Here is a tiny trained network, its code and every weight. The questions are about switching its units off for an input and a target symbol, where a switched-off unit gives its printed mean instead of its output.

import numpy as np


def w(rows, s, z=0):
    codes = np.array(rows[::2]) - 128.0
    scale = np.full(codes.shape[1], s)
    scale[-1] = z or s
    return codes * scale


def f(y):
    return np.maximum(y, 0)


def softmax(a):
    e = np.exp(a - a.max(-1, keepdims=True))
    return e / e.sum(-1, keepdims=True)


def log_softmax(a):
    a = a - a.max(-1, keepdims=True)
    return a - np.log(np.exp(a).sum(-1, keepdims=True))


def net(x, mask):
    ids = ['βεηλμπφ'.index(c) for c in x.split()]
    T = len(ids)
    res = E[ids] + P[:T]
    r = res
    for j in range(3):
        rows = slice(3 * j, 3 * j + 3)
        q, k, v = (r @ M[0][rows].T for M in (Q, K, V))
        z = softmax(np.where(np.tri(T) > 0, q @ k.T / 3**0.5, -1e9)) @ v
        o = O[0][rows]
        res = res + np.where(mask[j], z, o[:, -1]) @ o[:, :-1]
    y = f(res @ A[0][:, :-1].T + A[0][:, -1])
    res = res + np.where(mask[3:7], y, B[0][:, -1]) @ B[0][:, :-1]
    return log_softmax(res[-1] @ U[:, :-1].T + U[:, -1])


Q, K, V, O, A, B = {}, {}, {}, {}, {}, {}
E = w([
[166,166,18,11],'β',
[136,180,58,184],'ε',
[151,168,44,139],'η',
[247,112,50,120],'λ',
[152,96,101,194],'μ',
[204,77,179,38],'π',
[148,221,213,119],'φ',
],0.014)
P = w([
[165,89,74,139],'0',
[241,119,110,150],'1',
[232,129,133,124],'2',
[130,39,186,141],'3',
[147,71,204,144],'4',
[255,193,149,107],'5',
],0.0067)
Q[0] = w([
[195,135,109,146],'head 0',
[157,144,116,104],'head 0',
[107,158,106,101],'head 0',
[60,151,144,83],'head 1',
[127,57,154,124],'head 1',
[28,104,130,144],'head 1',
[110,141,143,102],'head 2',
[129,141,146,163],'head 2',
[2,63,184,125],'head 2',
],0.025)
K[0] = w([
[98,130,110,34],'head 0',
[78,94,119,84],'head 0',
[82,103,125,172],'head 0',
[122,123,27,146],'head 1',
[170,105,173,200],'head 1',
[90,35,73,167],'head 1',
[142,124,121,180],'head 2',
[125,145,154,131],'head 2',
[254,162,122,155],'head 2',
],0.022)
V[0] = w([
[127,223,106,150],'head 0',
[49,126,102,33],'head 0',
[103,190,197,37],'head 0',
[214,139,77,45],'head 1',
[103,38,93,113],'head 1',
[136,28,209,94],'head 1',
[135,214,209,104],'head 2',
[105,83,192,6],'head 2',
[146,84,181,220],'head 2',
],0.017)
O[0] = w([
[56,154,66,150,111],'head 0',
[136,84,72,211,103],'head 0',
[4,47,81,175,145],'head 0',
[207,45,53,76,253],'head 1',
[168,117,125,218,39],'head 1',
[167,110,231,100,148],'head 1',
[121,186,93,53,148],'head 2',
[132,13,120,40,134],'head 2',
[53,145,216,154,109],'head 2',
],0.014)
A[0] = w([
[132,57,81,59,180],'neuron 0',
[2,42,115,115,1],'neuron 1',
[224,135,162,219,71],'neuron 2',
[82,26,157,92,121],'neuron 3',
],0.008,0.0036)
B[0] = w([
[7,166,249,241,253],'neuron 0',
[254,136,243,93,159],'neuron 1',
[10,67,154,55,169],'neuron 2',
[197,184,5,174,197],'neuron 3',
],0.0054,0.037)
U = w([
[56,118,110,208,155],'β',
[110,207,136,221,96],'ε',
[141,181,100,168,117],'η',
[167,151,108,100,2],'λ',
[77,180,201,252,132],'μ',
[96,83,178,151,139],'π',
[19,133,128,134,220],'φ',
],0.0047,0.0046)

Each question gives the input, a string of symbols that net reads in full, and the target symbol t.
The units are the heads (3 rows each of Q, K, V and O) and the neurons (one row each of A and B). Each row of codes is followed by its name. A weight is (code - 128) times the scale printed after its matrix; where a second scale follows, it is the last column's (O, A, B and U).
mask holds one flag per unit, heads first, then neurons. A switched-off unit (its flag False) gives its mean, the last column of its rows in O or B, instead of its output. The means were averaged over made-up inputs and are rounded, as every weight is.
A unit's drop is (log p(t) with every unit on - log p(t) with that unit switched off) / (log p(t) with every unit on - log p(t) with every unit switched off).
most important unit: the unit with the biggest drop
top k neurons: the k neurons with the biggest drops, biggest first
heads that matter: for each layer, one digit per head in row order, 1 if its drop is at least 0.15 and else 0, layers parted by /
input η π μ, target π: heads that matter => 010
input π π ε, target π: most important unit => neuron 0
input β λ λ φ, target λ: top 2 neurons => [neuron 0; neuron 2]
input β φ η, target β: heads that matter => 101
input η η φ, target η: top 2 neurons => [neuron 0; neuron 2]
input β φ ε, target β: heads that matter => 101
input φ ε π β ε π, target β: heads that matter => 101
input μ η φ, target μ: heads that matter => 001
input ε β φ, target ε: heads that matter => 011
input η η β, target β: heads that matter => 110
input φ π φ, target φ: heads that matter => 011
input η φ π φ λ ε, target φ: heads that matter => 011
input ε ε μ, target μ: top 2 neurons => [neuron 3; neuron 2]
input λ μ φ, target λ: most important unit => neuron 0
input φ η ε, target φ: heads that matter => 111
input φ λ μ, target φ: top 2 neurons => [neuron 3; neuron 1]
input φ η λ, target φ: top 2 neurons => [neuron 3; neuron 1]
input λ φ ε, target λ: heads that matter => 100
input ε β μ, target β: top 2 neurons => [neuron 0; neuron 2]
input ε λ φ, target ε: most important unit => head 2
input π β β η, target β: top 2 neurons => [neuron 1; neuron 0]
